Here is a tiny trained network, its code and every weight. The questions are about switching its units off for an input and a class, where a switched-off unit gives its printed mean instead of its output.

import numpy as np


def w(rows, s, z=0):
    codes = np.array(rows[::2]) - 128.0
    scale = np.full(codes.shape[1], s)
    scale[-1] = z or s
    return codes * scale


def f(y):
    return y / 2 * (1 + np.tanh(0.7978845608 * (y + 0.044715 * y**3)))


def log_softmax(a):
    a = a - a.max(-1, keepdims=True)
    return a - np.log(np.exp(a).sum(-1, keepdims=True))


def net(x, mask):
    res = np.array(x, float).reshape(1, 3) / 4 @ E
    y = f(res @ A[0][:, :-1].T + A[0][:, -1])
    res = res + np.where(mask, y, B[0][:, -1]) @ B[0][:, :-1]
    return log_softmax(res[-1] @ U[:, :-1].T + U[:, -1])


A, B = {}, {}
E = w([
[177,209,16,35,122,76,26,137],'x0',
[66,200,157,75,166,34,233,21],'x1',
[14,84,136,219,106,2,17,91],'x2',
],0.0076)
A[0] = w([
[203,142,120,133,110,145,178,120,100],'n1',
[69,107,134,163,137,76,81,140,130],'n2',
[49,96,127,201,92,47,20,84,137],'n3',
[132,52,103,139,61,253,70,244,99],'n4',
[169,156,94,94,162,95,86,130,25],'n5',
[102,61,179,178,200,158,203,102,80],'n6',
[105,80,190,153,122,120,207,117,73],'n7',
[52,94,130,186,135,77,67,78,137],'n8',
[187,110,142,171,82,118,93,216,55],'n9',
[90,143,108,198,100,110,58,70,137],'n10',
[70,224,171,76,136,82,213,32,74],'n11',
[120,215,35,32,121,83,97,81,60],'n12',
[210,187,120,116,139,251,183,93,147],'n13',
[160,137,125,119,144,164,143,104,66],'n14',
[45,172,153,57,169,86,211,25,79],'n15',
[129,78,130,167,126,175,94,255,86],'n16',
[117,87,200,187,112,182,171,86,75],'n17',
[182,57,120,198,50,176,37,169,92],'n18',
[89,99,96,158,57,82,126,129,90],'n19',
[152,83,99,145,82,162,100,143,11],'n20',
[84,199,138,120,169,65,224,40,89],'n21',
[107,167,155,106,184,105,148,76,16],'n22',
[123,84,129,249,148,20,83,134,137],'n23',
[191,151,133,83,195,222,191,130,141],'n24',
[123,67,174,194,127,177,178,87,82],'n25',
[90,67,186,172,150,186,178,130,85],'n26',
[165,170,60,57,175,91,18,147,68],'n27',
[126,60,175,229,95,164,171,39,46],'n28',
[102,134,81,160,175,151,125,111,92],'n29',
[94,66,196,184,157,162,219,137,73],'n30',
[60,95,118,158,95,111,122,139,53],'n31',
[121,153,116,125,149,105,166,42,3],'n32',
[216,183,85,29,118,85,22,86,61],'n33',
[136,183,144,50,117,215,229,218,142],'n34',
[238,176,90,94,157,183,199,149,131],'n35',
[181,127,129,106,219,192,156,127,120],'n36',
[154,110,155,153,133,171,44,193,82],'n37',
[187,78,57,222,125,155,102,156,85],'n38',
],0.0072,0.003)
B[0] = w([
[176,108,177,111,133,92,118,94,155],'n1',
[185,94,211,74,90,109,156,88,187],'n2',
[212,105,204,83,82,62,153,28,254],'n3',
[21,50,77,104,218,123,161,154,228],'n4',
[118,172,140,176,97,175,97,178,152],'n5',
[119,206,77,221,66,143,25,154,198],'n6',
[135,185,78,180,116,197,94,177,184],'n7',
[189,91,209,72,89,74,176,88,218],'n8',
[84,96,91,119,176,133,174,164,166],'n9',
[192,128,172,103,87,80,179,56,191],'n10',
[47,57,29,88,220,105,158,178,238],'n11',
[127,179,95,230,84,229,31,209,209],'n12',
[204,84,215,79,102,50,172,55,217],'n13',
[170,118,143,135,133,104,146,115,135],'n14',
[47,49,73,105,228,129,165,176,238],'n15',
[64,99,64,102,228,121,156,158,190],'n16',
[128,200,118,186,64,182,54,182,186],'n17',
[73,60,80,108,223,140,145,173,216],'n18',
[174,139,145,84,116,123,151,87,159],'n19',
[77,118,120,127,134,90,118,139,145],'n20',
[41,55,45,83,254,116,158,168,231],'n21',
[91,102,86,118,180,134,123,132,158],'n22',
[197,100,200,57,74,59,185,46,221],'n23',
[183,96,189,79,80,82,159,55,214],'n24',
[140,225,102,194,69,193,73,156,185],'n25',
[168,209,84,212,36,201,61,182,189],'n26',
[137,236,144,212,68,204,55,186,211],'n27',
[142,181,118,167,114,162,116,157,192],'n28',
[135,143,135,105,127,127,155,143,124],'n29',
[122,182,128,213,52,183,71,175,207],'n30',
[109,139,146,154,81,101,125,76,153],'n31',
[106,108,105,115,153,152,144,140,156],'n32',
[135,238,124,245,70,220,78,189,216],'n33',
[205,94,198,64,71,63,171,59,223],'n34',
[147,119,195,77,88,69,150,58,216],'n35',
[160,117,171,90,99,84,150,55,175],'n36',
[81,100,88,124,203,146,163,148,178],'n37',
[108,69,62,107,205,172,145,155,177],'n38',
],0.0059,0.0096)
U = w([
[196,91,218,75,76,97,171,28,214],'0',
[67,57,62,100,230,135,165,162,150],'1',
[150,246,118,182,53,177,105,179,2],'2',
],0.012,0.00089)

Each question gives the input, the list of numbers given to net, and the class t.
The units are the neurons (one row each of A and B). Each row of codes is followed by its name. A weight is (code - 128) times the scale printed after its matrix; where a second scale follows, it is the last column's (A, B and U).
mask holds one flag per neuron, in row order. A switched-off neuron (its flag False) gives its mean, the last column of its row in B, instead of its output. The means were averaged over made-up inputs and are rounded, as every weight is.
A unit's drop is (log p(t) with every unit on - log p(t) with that unit switched off) / (log p(t) with every unit on - log p(t) with every unit switched off).
The circuit of an input: a set's keep is (log p(t) with only the set's units on - log p(t) with every unit switched off) / (log p(t) with every unit on - log p(t) with every unit switched off). Starting from the 12 units with the biggest drops (on a tie, the unit counted first), units are removed one at a time, each time the one whose removal leaves the highest keep (on an exact tie, the one counted first), for as long as the keep stays at least 0.8.
circuit, biggest first: the units of the circuit, biggest drop first
unit that matters most: the unit with the biggest drop
k most important neurons: the k neurons with the biggest drops, biggest first
drop when u is switched off: that unit's drop, to one decimal
input [-7,-8,8], class 0: circuit, biggest first -> [n3]
input [-7,8,5], class 1: 2 most important neurons -> [n21; n15]
input [-8,-7,-4], class 2: 3 most important neurons -> [n26; n25; n30]
input [-7,7,6], class 1: 2 most important neurons -> [n21; n15]
input [-7,8,-7], class 1: 2 most important neurons -> [n11; n21]
input [7,7,-2], class 1: 3 most important neurons -> [n11; n21; n15]
input [-3,-6,6], class 0: 3 most important neurons -> [n3; n23; n8]
input [8,5,-6], class 2: 2 most important neurons -> [n12; n33]
input [-2,5,-4], class 1: 4 most important neurons -> [n11; n21; n15; n3]
input [5,-5,4], class 1: 2 most important neurons -> [n18; n4]
input [-6,6,2], class 1: 3 most important neurons -> [n21; n15; n11]
input [-6,6,-3], class 1: drop when n33 is switched off -> 0.1
input [-4,-3,-2], class 2: drop when n21 is switched off -> 0.3
input [7,-4,-8], class 0: unit that matters most -> n13
input [4,-2,4], class 0: drop when n6 is switched off -> 0.2
